Below are the code and all the weights of a small trained network. Each question names an input and a class and asks about switching units off, where a switched-off unit gives its printed mean instead of its output.

import numpy as np


def w(rows, s, z=0):
    codes = np.array(rows[::2]) - 128.0
    scale = np.full(codes.shape[1], s)
    scale[-1] = z or s
    return codes * scale


def f(y):
    return np.maximum(y, 0)


def log_softmax(a):
    a = a - a.max(-1, keepdims=True)
    return a - np.log(np.exp(a).sum(-1, keepdims=True))


def net(x, mask):
    res = np.array(x, float).reshape(1, 2) / 4 @ E
    y = f(res @ A[0][:, :-1].T + A[0][:, -1])
    res = res + np.where(mask, y, B[0][:, -1]) @ B[0][:, :-1]
    return log_softmax(res[-1] @ U[:, :-1].T + U[:, -1])


A, B = {}, {}
E = w([
[175,88,68,160,23,204,239,35,22,206,87],'x0',
[38,191,158,207,61,81,182,119,167,15,246],'x1',
],0.011)
A[0] = w([
[127,125,52,166,47,170,232,58,81,174,140,171],'neuron 0',
[227,91,122,37,187,184,54,122,98,254,52,4],'neuron 1',
[21,140,159,130,31,106,167,119,142,102,199,93],'neuron 2',
[81,168,146,236,86,129,172,94,136,75,201,96],'neuron 3',
[103,188,185,163,60,122,137,92,104,100,208,87],'neuron 4',
[22,150,159,106,222,48,17,213,173,67,142,197],'neuron 5',
[173,92,53,173,59,124,204,73,52,113,138,178],'neuron 6',
],0.0082,0.0032)
B[0] = w([
[84,69,57,156,74,77,182,8,132,99,197,209],'neuron 0',
[161,176,198,132,109,149,79,149,85,195,49,214],'neuron 1',
[144,168,142,124,120,117,42,189,66,109,20,201],'neuron 2',
[103,127,150,29,101,187,56,250,106,154,136,208],'neuron 3',
[116,170,176,105,161,135,89,144,91,119,71,189],'neuron 4',
[115,58,89,161,149,58,214,77,154,87,176,253],'neuron 5',
[93,99,94,113,122,123,155,78,183,93,105,196],'neuron 6',
],0.012,0.024)
U = w([
[103,21,86,150,107,22,203,36,253,85,206,248],'0',
[132,183,237,70,112,211,4,218,60,152,75,8],'1',
],0.0079,0.0013)

Each question gives the input, the list of numbers given to net, and the class t.
The units are the neurons (one row each of A and B). Each row of codes is followed by its name. A weight is (code - 128) times the scale printed after its matrix; where a second scale follows, it is the last column's (A, B and U).
mask holds one flag per neuron, in row order. A switched-off neuron (its flag False) gives its mean, the last column of its row in B, instead of its output. The means were averaged over made-up inputs and are rounded, as every weight is.
A unit's drop is (log p(t) with every unit on - log p(t) with that unit switched off) / (log p(t) with every unit on - log p(t) with every unit switched off).
The circuit of an input: a set's keep is (log p(t) with only the set's units on - log p(t) with every unit switched off) / (log p(t) with every unit on - log p(t) with every unit switched off). Starting from all 7 units, units are removed one at a time, each time the one whose removal leaves the highest keep (on an exact tie, the one counted first), for as long as the keep stays at least 0.8.
units of the circuit, in order: the units of the circuit, biggest drop first
top k neurons: the k neurons with the biggest drops, biggest first
drop when u is switched off: that unit's drop, to one decimal
input [1,3], class 1: units of the circuit, in order : neuron 5
input [-7,-7], class 0: top 3 neurons : neuron 5; neuron 3; neuron 2
input [-4,-4], class 0: top 4 neurons : neuron 3; neuron 2; neuron 5; neuron 4
input [4,5], class 1: top 4 neurons : neuron 5; neuron 3; neuron 2; neuron 4
input [6,-5], class 0: top 2 neurons : neuron 0; neuron 3
input [7,-7], class 0: top 3 neurons : neuron 0; neuron 6; neuron 3
input [-6,-6], class 0: top 4 neurons : neuron 5; neuron 3; neuron 2; neuron 4
input [-6,7], class 1: top 2 neurons : neuron 3; neuron 2
input [5,6], class 1: top 3 neurons : neuron 5; neuron 3; neuron 2
input [-5,8], class 1: top 2 neurons : neuron 3; neuron 2
input [8,-7], class 0: top 2 neurons : neuron 0; neuron 6
input [2,3], class 1: drop when neuron 5 is switched off : 2.7
input [-8,-6], class 0: drop when neuron 2 is switched off : 0.0
input [5,8], class 1: units of the circuit, in order : neuron 3
input [-8,-5], class 0: drop when neuron 5 is switched off : 1.5
input [-8,-4], class 0: drop when neuron 5 is switched off : 0.1
